[ -7 -33  -2  11  47  -3   7   4   2   6  -8  -1  19  -2  22  -2   2  -3
   6  -1] : 18
[  4 -21   7  -6 -17   9  19   9   2  -6 -15   4  15   3  26   0  15 -22
  -5  -2] : 30
[-12  -6  -7  11  47  -2  -8  -9  -2   9  -3  -7   9  -2   2   0 -10   5
  10   1] : 11
[-24 -31  -5   9  96   1 -10 -27   3  15  -9  -6  14   4  14   2 -23   9
  13   0] : 7
[ 6 -8  1 13  5 -9  8 13  6  0  3  4  6 -7 10 -3 16  1  2  2] : 21
[-16  -1  -5   1  60   6 -13 -20  -4   6  -7 -10   5   3   1   3 -24  -1
   9  -1] : 8
[ -8 -22   0  -2  71   0   2 -10   6   2   1 -10   9  -1  13   0 -12  -4
  11   1] : 15
[ -6 -28  -1  20  29 -10   3   1   6   7   0   1  15  -4  13  -3   8   5
   7   2] : 16
[-12  26 -12  13 -61   9   0   6 -28   4 -28   1  12   1  -2   2   7 -15
  -8  -3] : 20
[-11  -5 -11  16  58  -8 -11  -1  -2  14   2  -8   6  -2  -5  -2  -3  13
  11   2] : 7
[-15  -2  -6   2  81   0 -15 -11   2   9   2 -14  -1   1  -4   1 -21   5
  12   0] : 5
[ -9   9  -6   3  37   2  -6  -4  -1   6   0 -10   2  -2  -3   0 -14   0
  12   1] : 11
[-17 -14  -7   6  85  -2 -19 -17   5  10   3 -12   4   1  -3   1 -20  11
  14   0] : 3
[-15  -9 -11  14  64  -7 -11  -9   0  13   3  -5   6  -2  -5  -2  -9  15
  13   2] : 4
[-13  -7  -9  14  60  -6  -9  -3  -2  12   0  -6   7  -2  -1  -2  -3   8
  11   1] : 8
[ -7  -6  -6   4  67   1 -13 -15   2  10  -1 -10   3   2  -1   1 -26   5
  13   0] : 7
[-23 -26  -4   8  92   1 -12 -24   2  13  -7  -7  12   4   9   2 -23   5
  11   0] : 7
[-14  -9  -3   2  80   2  -6 -15   4   7  -1 -13   6   0   7   2 -20   1
  12   1] : 11
[  4 -18   2  11  -1  -6  10  12   5   0  -2   6  13  -4  19  -3  15  -5
   0   1] : 23
[-13 -13  -8   8  77  -4 -16  -8   3  12   5 -11   3   0  -4   0 -18  10
  13   0] : 4
[  3 -39  11  -8  21   7  19   5  12  -7  -7   4  21   2  35  -1  12 -20
  -3  -1] : 30
[ -8 -19  -6  16  70  -7  -6  -5   3  12  -1  -4  12  -3  10  -3   0   6
  10   1] : 12
[  4 -24  -2   8  88  -4   9  12   3  -1  -2   0  12  -5   9  -3  10  -6
   3   0] : 21
[-21 -14  -4   7  83   0 -14 -19   3  11  -1 -10   5   1   3   1 -20   6
  13   0] : 5
[-26 -38   0  -1 114   8 -17 -35   2  10  -9 -11  13   7  15   5 -38  -2
  11  -3] : 6
[-12  -6 -13  15  77  -6 -22 -15  -3  16   1  -9   2   0 -11   0 -16  17
  13   0] : 0
[-16 -19  -8  16  54   0  -1 -10  -3  11 -12  -1  17   1  13   1 -10  -1
   6   0] : 13
[-24 -16  -5   6  84   2 -20 -27   0  14  -5 -12   9   4  -1   2 -27   7
  15  -2] : 0
[-15  -2  -6  -8  74  10 -12 -17  -8   1  -4 -15   0   4  -2   4 -27  -5
   7  -3] : 7
[  6 -23   4  -4  10  -2  14  20  10  -7   2   0   9  -4  18  -3  10 -11
   2   1] : 26
[-15 -17  -4   7  74   0  -4 -12   4  10  -3  -7   9   0   6   0 -13   3
  11   1] : 11
[  0 -36   8  -4  21   5  17   8   4  -5 -10   3  18   3  29  -1   8 -18
  -5  -1] : 27
[-18 -18  -8  10  97  -3 -28 -21   4  17   1  -8   7   2  -1   0 -23  14
  14   0] : 0
[  6 -14   4   7 -10  -6  14  19   9  -5   1   6   7  -5  17  -3  17  -8
  -1   2] : 25
[-16   4  -7   6  61   2 -12  -8  -4  10  -4  -9  -1   1  -9   1 -16   2
  11   0] : 8
[-34 -67   6   6 122   9  -8 -51  13  15 -18  -4  28   9  36   6 -38  -2
  13  -1] : 11
[-12  -3  -5   7  63   1  -6  -7   0   8  -3  -7   5  -1   2   1 -12   1
  10   1] : 11
[ -5 -11  -3   4  31   0   4   5  -1   0  -5  -5  10  -3   8  -2  -1 -11
   5   0] : 18
[-23 -28  -1   1 104   6 -13 -32   3  10  -9 -12  12   5  12   4 -29   0
  14  -1] : 7
[  4  -1  -3  14   6 -11   4  14   1   2   5  -1   5  -7   1  -5  16   3
   3   2] : 17
[ -8 -18  -7  19  44 -10  -3   1  -3  11  -1  -3  10  -4   2  -3   6   8
   7   1] : 12
[  7  -6  -3   9 -14  -4  10  18  -2   0  -4   2   9  -5  11  -3  15  -7
   2   0] : 22
[-13   0  -4   0  74   6  -7 -18   0   4  -5 -10   5   2   4   3 -21  -2
  11   1] : 12
[  0 -31   6  -9  66   4   8  -5  12  -3  -2  -8  10   0  16  -1  -3 -16
   7   0] : 20
[-10   8  -7  -6  63   8 -13 -13 -11   1  -3 -16  -2   2  -7   3 -26  -4
  11  -3] : 6
[-20 -13  -8   8 102  -4 -19 -15   4  13   3 -11   7   0  -3   0 -18  13
  12   0] : 1
[  4 -20  -3  10  20  -6   9   9   2   3  -1  -1  12  -6  14  -3   8  -4
   4   0] : 19
[-15  -4  -6   3  78   0 -17 -12   0  10   3 -13   1   1  -6   1 -18   8
  12   0] : 4
[ -4 -10  -1  -7  50   7   6  -9   3  -1  -6 -11   8   0  11   0  -5 -14
   4   0] : 19
[  3 -10  -1  15 -24  -5   9  15   0   0  -6   8  14  -4  15  -3  16  -6
  -4   1] : 23
[-12  -6  -4   2  64   2  -8 -14   4   6   1  -9   5   0   6   1 -16  -1
  11   1] : 11
[ -8 -21   1  -1  55   3   6 -11   5   3  -7  -7  13   0  16   1 -12  -6
   8   0] : 18
[-14 -14  -8  13  60  -6 -13   4   3  12   2  -7   6  -1  -3  -2  -4  14
  11   2] : 6
[ -7  -3 -10  11  40  -7  -2   9  -3   7   2  -7   9  -6  -3  -3   2   2
  10   1] : 13
[ 10 -15   5 -10  15   1  14  19   8 -10   2  -2  10  -4  15  -4  18 -16
   0   0] : 26
[ -4 -10   1  -9  68   4   1  -8   9  -1   3 -13   4   0   7   1 -13  -8
  11   2] : 16

[ -5 -20  -9   9 -53  58  -6  21  12 -20   2   1 -33   5   0  39   6 -11
  28 -11  -2 -46  -3  -6  25   1   4   8 -12 -42   0  11  -5   1   3  -9
 -15   0   7  -2 -92   2 -48  10 -22 -16  10  13 -12 -64  -1  -4   1 -23
  -1 -24 -23   9  43 -39  12 -10  -1  -8 -25   3 -13  11  41   9  -3  -7
 -32  -1  42  -5 -10  13  21  14  21  14   6  -8 -12 -12 -12  27  26  10
   8  -6 -10  -3 -12  -4  -1   2  25  15   9 -39   0   7  -2  -6  25 -19
  -5  -9   5  -3 -10  -3   6  65] : 28
[ -4 -19 -10  10 -44  41  -7  29  13 -21  -1   0 -35   5   0  47   0 -12
  40 -12  -1 -42  -3  -6  21   3   6   7  -8 -43   8  10  -2  20   7 -10
 -14  -1   3  -3 -90   6 -43  11 -21 -19   7  11 -19 -44  -4  -5   0 -24
  -7 -24 -22   4  33 -47  12 -10  -2 -10 -22  -3  -5   7  35  12  -2  -6
 -28   0  40  -3  -9   8  22  23  19  11   3  -3 -10 -17 -10  17  21  20
   8  -9 -10   7 -15  -5   0   1  19  20   8 -34   6   8  -1  -1  32  -7
  -5 -11   3  -3  -8  -2   5  78] : 30
[ -2 -19  -4  14 -39  22  -8  33   8 -16   3   4 -25   2  -1  34   6  -7
  27  -4  -2 -37  -1   0  14   4   5   4  -5 -38   1  13  -7  17   8  -9
 -13  -1   1  -6 -88   0 -31  10 -11 -17  13  10 -20 -40  -2  -5   0 -24
 -10 -21 -15   6  27 -38   9 -10  -2  -9 -18  -3   0   7  20  14  -6  -4
 -20   0  36  -2  -7   8  18  22  23  10  -1  -3  -8 -19 -10   7   0   6
   5  -7  -8  10 -12  -4  -3   1  17  15   7 -31  12   6  -2  -2  21 -11
  -6 -13  11  -3  -7  -1   2  66] : 21
[  2   4 -10  14  19  13   1   9   8   9 -10  -3  11   1   4 -23   3   9
 -35  17   5  -2   0   9   1   1  -6  -4  -8  10  -8  50  20  11  -7   0
  -3   7   3   0  55  -5  21   8 -18   8  -3  -3   7  26   3   7  -3   2
  -4   2   9   6  -3  15  10  26   3   4  16   9 -36   5 -42  -3   6 -24
   7  -7 -14  -5   2   4  -8   0 -29   2   1   3   2  -5  12  28 -42 -22
  -6  -4   7  -4  11   0  11   3  -7 -14  -3  16 -22   5  -3 -32 -28  -3
  -2 -16  14   4   7  -6   0 -20] : 5
[ -4 -18 -10  -1 -51  19  -7  25   9  -7  -1  -2 -32   4   1  42 -10 -16
  46 -27   0 -42  -3  -8  11   5   2   7  -5 -31  15  -9 -10  40  12  -8
 -13  -6  -6  -6 -73  14 -36   9 -12 -19   7  11 -21 -39  -5  -6  -2 -29
 -11 -33 -18  -2  27 -62   6 -13  -1 -12 -22  -8  20   4  41  13  13  -2
 -25   1  39  -1  -6   9  25  20  26   4   3   0  -8 -17 -11  14  20  61
   8  -6  -9   6 -19  -4  -5  -1  17  23  11 -27  19  10   3   8  27   2
  -3 -10   0  -3 -10   1   2 105] : 30
[  1   5  -7  17  22  18   3   5   6   7  -9  -2  13   0   4 -26   7  11
 -43  22   5   0   1  10   1   0  -5  -4  -5  10 -12  49  26  -4 -11   2
  -2   9   6   2  50  -8  20   0 -20  10  -1  -5   7  17   4   8  -2   7
   0   5   8  12  -3  25  12  24   2   5  19  12 -46   6 -47  -4  -2 -24
   1  -8 -17  -6   2   5  -9  -5 -31   2   2   0   4  -1  14  26 -46 -33
  -7  -3   7  -6  16   1  12   3  -7 -19  -3  15 -28   2  -3 -36 -33  -5
  -2 -11  15   4   7  -7   1 -43] : 3
[  0  -8  -8  10 -12  20  -3  29   8   6  -2   0  -8   1   2   0   7   3
  -7   1   2 -18   0   4   8   3  -5  -1  -3 -10  -3  34   6  11   3  -7
  -7   3   1  -4 -10  -2  -3   2 -14  -5   7   1  -6   3   3   2  -1 -12
  -6 -11  -1   7  15 -13   8  10   2   2  -2   3 -11   8 -16   6   9 -11
  -6  -3   4  -5  -3   8   5   8   7   5   0  -1  -2 -10   3  13 -27  -2
   0  -5   0  -1  -1  -1   1   2   1   1   4   0  -5   1  -1 -20  -8 -12
  -4 -18  14  -2   2  -4   0  26] : 13
[  1   0 -10   6  -1   4   0  16   9  17  -9  -4   4   1   4 -14  -3   5
 -20   7   5   1   0   5  -2   3  -8  -3  -4   1   0  28  12  19  -2  -2
  -6   3  -2  -2  31   0  21   0 -16   6   2  -3   0  24   2   4  -3  -4
  -7  -5   7   5   0   1   7  16   3   3  11   5 -17   5 -34   1  15 -19
  -1  -6  -9  -4   1   5  -2   2 -10   1   1   2   3  -7   8  22 -35  10
  -3  -2   6  -3   6   0   6   1  -6  -7   1  11 -10   5   0 -23 -23   1
  -1 -16  11   1   4  -4  -1  -4] : 9
[ -5 -20  -3   8 -54  49  -6   8   9 -18   2   1 -29   4   0  32   6 -13
  25 -10  -3 -52  -2  -7  23   1   5   8 -11 -40  -1  -1  -3   1   4  -9
 -13   0   5  -1 -91   0 -49   8 -20 -15  10  12 -11 -60  -2  -5   2 -21
   0 -23 -20  10  43 -36  10 -11  -1  -8 -23   0 -11   7  45  11  -6  -7
 -32  -1  39  -3  -9  11  18   9  17  12   7  -7  -9 -12 -12  24  25  25
   8  -5 -13  -4 -16  -4  -1   2  23  14   9 -40   2   6  -1  -3  26 -16
  -3 -10   3  -3  -8  -1   6  64] : 25
[ -3 -16  -5  14 -34  27  -5  18   7 -17   0   1 -20   2   0  26   4  -7
  17  -2  -1 -35  -3   0  12   2   6   4  -7 -38   0  12  -2  12   1  -6
 -10   0   3  -2 -73  -1 -36  10 -18 -14  10   8 -14 -40  -2  -3   0 -21
  -4 -15 -15   6  24 -31  11  -8  -2 -10 -15  -1 -11   4  19   9 -10  -9
 -23  -1  28  -1  -6   6  14  16  13   9   1  -3  -7 -14  -6  11  -2   4
   3  -6  -7   6  -8  -3   0   2  14   8   7 -28   5   8  -2  -3  23  -6
  -5 -10   6  -1  -5  -1   3  56] : 19
[ -3 -21  -8   6 -55  19  -8  34   9 -14   2   0 -32   3   0  42  -1 -12
  40 -15  -1 -41  -2  -5  15   4   4   6  -5 -40  11   0 -11  29  12 -11
 -13  -4  -3  -6 -90   7 -40  11 -10 -18  10  12 -23 -42  -4  -6  -1 -30
 -10 -28 -17  -2  27 -54   5 -12  -2  -7 -25  -7  15   5  42  14   5  -2
 -23   2  37  -2  -6   9  21  26  31   8   1  -2  -9 -18 -11  10  12  35
   7  -7  -9   9 -16  -4  -5   0  17  25  10 -33  19   8   0   3  30  -5
  -5 -12   3  -4  -8   0   2  86] : 27
[  2   5  -3   8  20  -4   1  11   2  16  -4   0  15  -1   2 -26   5  12
 -34  21   3  11   2  10  -4   1  -7  -6   0  12  -7  39  10   3  -4  -1
   0   4  -2  -2  36  -8  27  -3  -7   8   4  -5   2  31   4   6  -2   4
  -4   7  12   8 -10  19   3  17   2   6  15   6 -16   2 -44  -7   3 -13
   9  -4 -20  -2   3   0  -6  -5 -17  -2  -2   2   6  -4  11   6 -49 -25
  -7  -1   7   0  11   2   5   2 -11 -12  -3  17 -11   0  -2 -26 -24  -4
  -2 -14  13   2   7  -3  -4 -34] : 0
